Here is a tiny trained network, its code and every weight. The questions are about switching its units off for an input and a class, where a switched-off unit gives its printed mean instead of its output.

import numpy as np


def w(rows, s, z=0):
    codes = np.array(rows[::2]) - 128.0
    scale = np.full(codes.shape[1], s)
    scale[-1] = z or s
    return codes * scale


def f(y):
    return y / 2 * (1 + np.tanh(0.7978845608 * (y + 0.044715 * y**3)))


def log_softmax(a):
    a = a - a.max(-1, keepdims=True)
    return a - np.log(np.exp(a).sum(-1, keepdims=True))


def net(x, mask):
    res = np.array(x, float).reshape(1, 3) / 4 @ E
    y = f(res @ A[0][:, :-1].T + A[0][:, -1])
    res = res + np.where(mask, y, B[0][:, -1]) @ B[0][:, :-1]
    return log_softmax(res[-1] @ U[:, :-1].T + U[:, -1])


A, B = {}, {}
E = w([
[161,247,76],'x0',
[97,102,33],'x1',
[199,63,71],'x2',
],0.015)
A[0] = w([
[80,50,112,173],'n0',
[104,90,129,105],'n1',
[182,115,77,31],'n2',
[58,206,156,240],'n3',
[127,154,112,254],'n4',
[226,147,7,244],'n5',
[184,140,191,164],'n6',
[87,75,138,137],'n7',
[130,123,202,160],'n8',
[81,231,14,110],'n9',
],0.018,0.0035)
B[0] = w([
[25,128,82,204],'n0',
[97,126,118,160],'n1',
[134,105,99,170],'n2',
[125,239,245,236],'n3',
[162,158,113,161],'n4',
[195,103,6,240],'n5',
[194,50,199,179],'n6',
[76,80,125,182],'n7',
[158,75,190,185],'n8',
[126,193,60,250],'n9',
],0.013,0.022)
U = w([
[193,54,188,255],'0',
[172,147,106,46],'1',
[126,249,116,105],'2',
[84,150,65,33],'3',
[132,175,198,85],'4',
[41,147,172,105],'5',
[13,108,93,221],'6',
[166,100,24,79],'7',
],0.017,0.0072)

Each question gives the input, the list of numbers given to net, and the class t.
The units are the neurons (one row each of A and B). Each row of codes is followed by its name. A weight is (code - 128) times the scale printed after its matrix; where a second scale follows, it is the last column's (A, B and U).
mask holds one flag per neuron, in row order. A switched-off neuron (its flag False) gives its mean, the last column of its row in B, instead of its output. The means were averaged over made-up inputs and are rounded, as every weight is.
A unit's drop is (log p(t) with every unit on - log p(t) with that unit switched off) / (log p(t) with every unit on - log p(t) with every unit switched off).
The circuit of an input: a set's keep is (log p(t) with only the set's units on - log p(t) with every unit switched off) / (log p(t) with every unit on - log p(t) with every unit switched off). Starting from all 10 units, units are removed one at a time, each time the one whose removal leaves the highest keep (on an exact tie, the one counted first), for as long as the keep stays at least 0.8.
units of the circuit, in order: the units of the circuit, biggest drop first
unit that matters most: the unit with the biggest drop
k most important neurons: the k neurons with the biggest drops, biggest first
drop when u is switched off: that unit's drop, to one decimal
input [-1,-2,-2], class 0: unit that matters most -> n9
input [-3,-2,4], class 6: units of the circuit, in order -> [n5; n3]
input [-7,-4,-8], class 0: 4 most important neurons -> [n8; n6; n9; n7]
input [0,-3,-3], class 4: 2 most important neurons -> [n5; n3]
input [-6,-3,2], class 6: 2 most important neurons -> [n0; n3]
input [-3,-4,7], class 0: 3 most important neurons -> [n9; n6; n5]
input [-2,0,2], class 6: 2 most important neurons -> [n5; n3]
input [-4,-3,-5], class 0: 4 most important neurons -> [n8; n9; n6; n0]
input [-3,-1,-7], class 4: 2 most important neurons -> [n3; n0]
input [3,-6,6], class 7: 3 most important neurons -> [n5; n3; n8]
input [5,-4,2], class 7: 2 most important neurons -> [n3; n5]
input [-4,-2,4], class 6: 2 most important neurons -> [n3; n0]
input [2,-4,-1], class 4: drop when n7 is switched off -> 0.0
input [8,-8,3], class 1: unit that matters most -> n6
input [-4,2,-6], class 5: drop when n5 is switched off -> 0.3
input [2,-2,-5], class 4: drop when n0 is switched off -> 0.1
input [7,7,-1], class 7: drop when n5 is switched off -> 5.0
input [8,2,0], class 7: 2 most important neurons -> [n5; n2]
